Below are the code and all the weights of a small trained network. Each question names an input and a class and asks about switching units off, where a switched-off unit gives its printed mean instead of its output.

import numpy as np


def w(rows, s, z=0):
    codes = np.array(rows[::2]) - 128.0
    scale = np.full(codes.shape[1], s)
    scale[-1] = z or s
    return codes * scale


def f(y):
    return np.maximum(y, 0)


def log_softmax(a):
    a = a - a.max(-1, keepdims=True)
    return a - np.log(np.exp(a).sum(-1, keepdims=True))


def net(x, mask):
    res = np.array(x, float).reshape(1, 4) / 4 @ E
    y = f(res @ A[0][:, :-1].T + A[0][:, -1])
    res = res + np.where(mask, y, B[0][:, -1]) @ B[0][:, :-1]
    return log_softmax(res[-1] @ U[:, :-1].T + U[:, -1])


A, B = {}, {}
E = w([
[75,145,187,135,122,40,127,207],'x0',
[113,124,104,101,11,108,56,97],'x1',
[122,128,151,115,117,113,154,76],'x2',
[152,2,112,193,109,104,136,111],'x3',
],0.02)
A[0] = w([
[177,104,115,161,252,131,186,125,221],'n0',
[89,164,161,136,140,115,90,159,162],'n1',
[54,202,197,65,121,84,69,167,147],'n2',
[35,160,122,44,63,81,69,151,110],'n3',
[180,105,123,59,120,167,111,110,158],'n4',
[150,79,153,144,132,84,130,138,106],'n5',
[129,139,143,185,94,69,166,160,95],'n6',
[180,193,93,50,140,233,123,93,254],'n7',
[103,144,62,117,62,84,75,104,129],'n8',
[206,76,101,166,169,177,170,100,194],'n9',
[108,41,149,180,125,40,128,150,24],'n10',
[130,162,142,195,134,150,199,137,248],'n11',
[139,79,99,120,83,122,77,83,122],'n12',
[130,141,105,115,129,140,136,97,126],'n13',
[70,187,178,131,194,138,181,172,210],'n14',
[169,56,111,181,94,183,160,112,136],'n15',
[136,177,79,44,161,198,124,91,202],'n16',
[177,56,102,128,132,151,129,104,129],'n17',
[136,144,132,130,6,133,70,123,129],'n18',
[162,108,102,115,131,122,109,106,100],'n19',
],0.013,0.0075)
B[0] = w([
[129,165,226,211,92,91,174,90,250],'n0',
[130,187,186,127,127,109,169,66,184],'n1',
[185,179,215,110,133,64,137,105,246],'n2',
[181,112,217,117,111,27,115,122,234],'n3',
[113,113,75,141,94,122,98,164,176],'n4',
[82,85,158,112,99,127,132,143,175],'n5',
[85,108,239,62,152,166,128,205,173],'n6',
[43,45,174,119,81,195,116,200,254],'n7',
[137,69,100,83,34,74,53,108,205],'n8',
[180,138,154,231,16,99,147,117,229],'n9',
[10,24,164,130,72,195,115,206,212],'n10',
[100,137,191,132,173,175,198,107,192],'n11',
[140,95,64,109,88,141,66,150,192],'n12',
[109,118,123,125,128,143,77,125,154],'n13',
[122,193,155,111,181,176,167,90,232],'n14',
[165,141,71,169,59,93,126,73,208],'n15',
[84,62,225,120,94,165,102,169,229],'n16',
[162,145,110,170,81,43,112,57,192],'n17',
[159,114,84,71,48,112,50,129,219],'n18',
[152,134,115,133,117,131,76,131,152],'n19',
],0.011,0.027)
U = w([
[46,106,142,182,141,179,177,164,237],'0',
[189,147,135,170,112,68,145,106,152],'1',
[85,87,117,94,118,130,98,189,109],'2',
[157,119,4,154,113,118,118,104,2],'3',
[121,175,132,117,238,122,185,108,118],'4',
],0.018,0.0032)

Each question gives the input, the list of numbers given to net, and the class t.
The units are the neurons (one row each of A and B). Each row of codes is followed by its name. A weight is (code - 128) times the scale printed after its matrix; where a second scale follows, it is the last column's (A, B and U).
mask holds one flag per neuron, in row order. A switched-off neuron (its flag False) gives its mean, the last column of its row in B, instead of its output. The means were averaged over made-up inputs and are rounded, as every weight is.
A unit's drop is (log p(t) with every unit on - log p(t) with that unit switched off) / (log p(t) with every unit on - log p(t) with every unit switched off).
most important unit: the unit with the biggest drop
top k neurons: the k neurons with the biggest drops, biggest first
drop when u is switched off: that unit's drop, to one decimal
input [6,2,-6,-8], class 1: most important unit -> n3
input [0,4,0,-2], class 2: top 4 neurons -> [n0; n9; n17; n15]
input [4,-7,3,0], class 4: top 2 neurons -> [n7; n14]
input [1,-8,-2,-6], class 4: top 2 neurons -> [n14; n10]
input [-5,0,-2,-6], class 0: top 2 neurons -> [n18; n8]
input [1,-3,5,8], class 0: top 3 neurons -> [n10; n2; n3]
input [-7,0,-3,-2], class 0: top 2 neurons -> [n18; n8]
input [1,-3,6,-5], class 4: top 2 neurons -> [n10; n14]
input [2,-4,-5,6], class 0: drop when n10 is switched off -> 1.6
input [-5,5,-8,1], class 3: drop when n10 is switched off -> 0.1
input [8,-5,-4,2], class 0: drop when n10 is switched off -> 3.0
input [-5,7,6,-1], class 2: drop when n7 is switched off -> 0.0
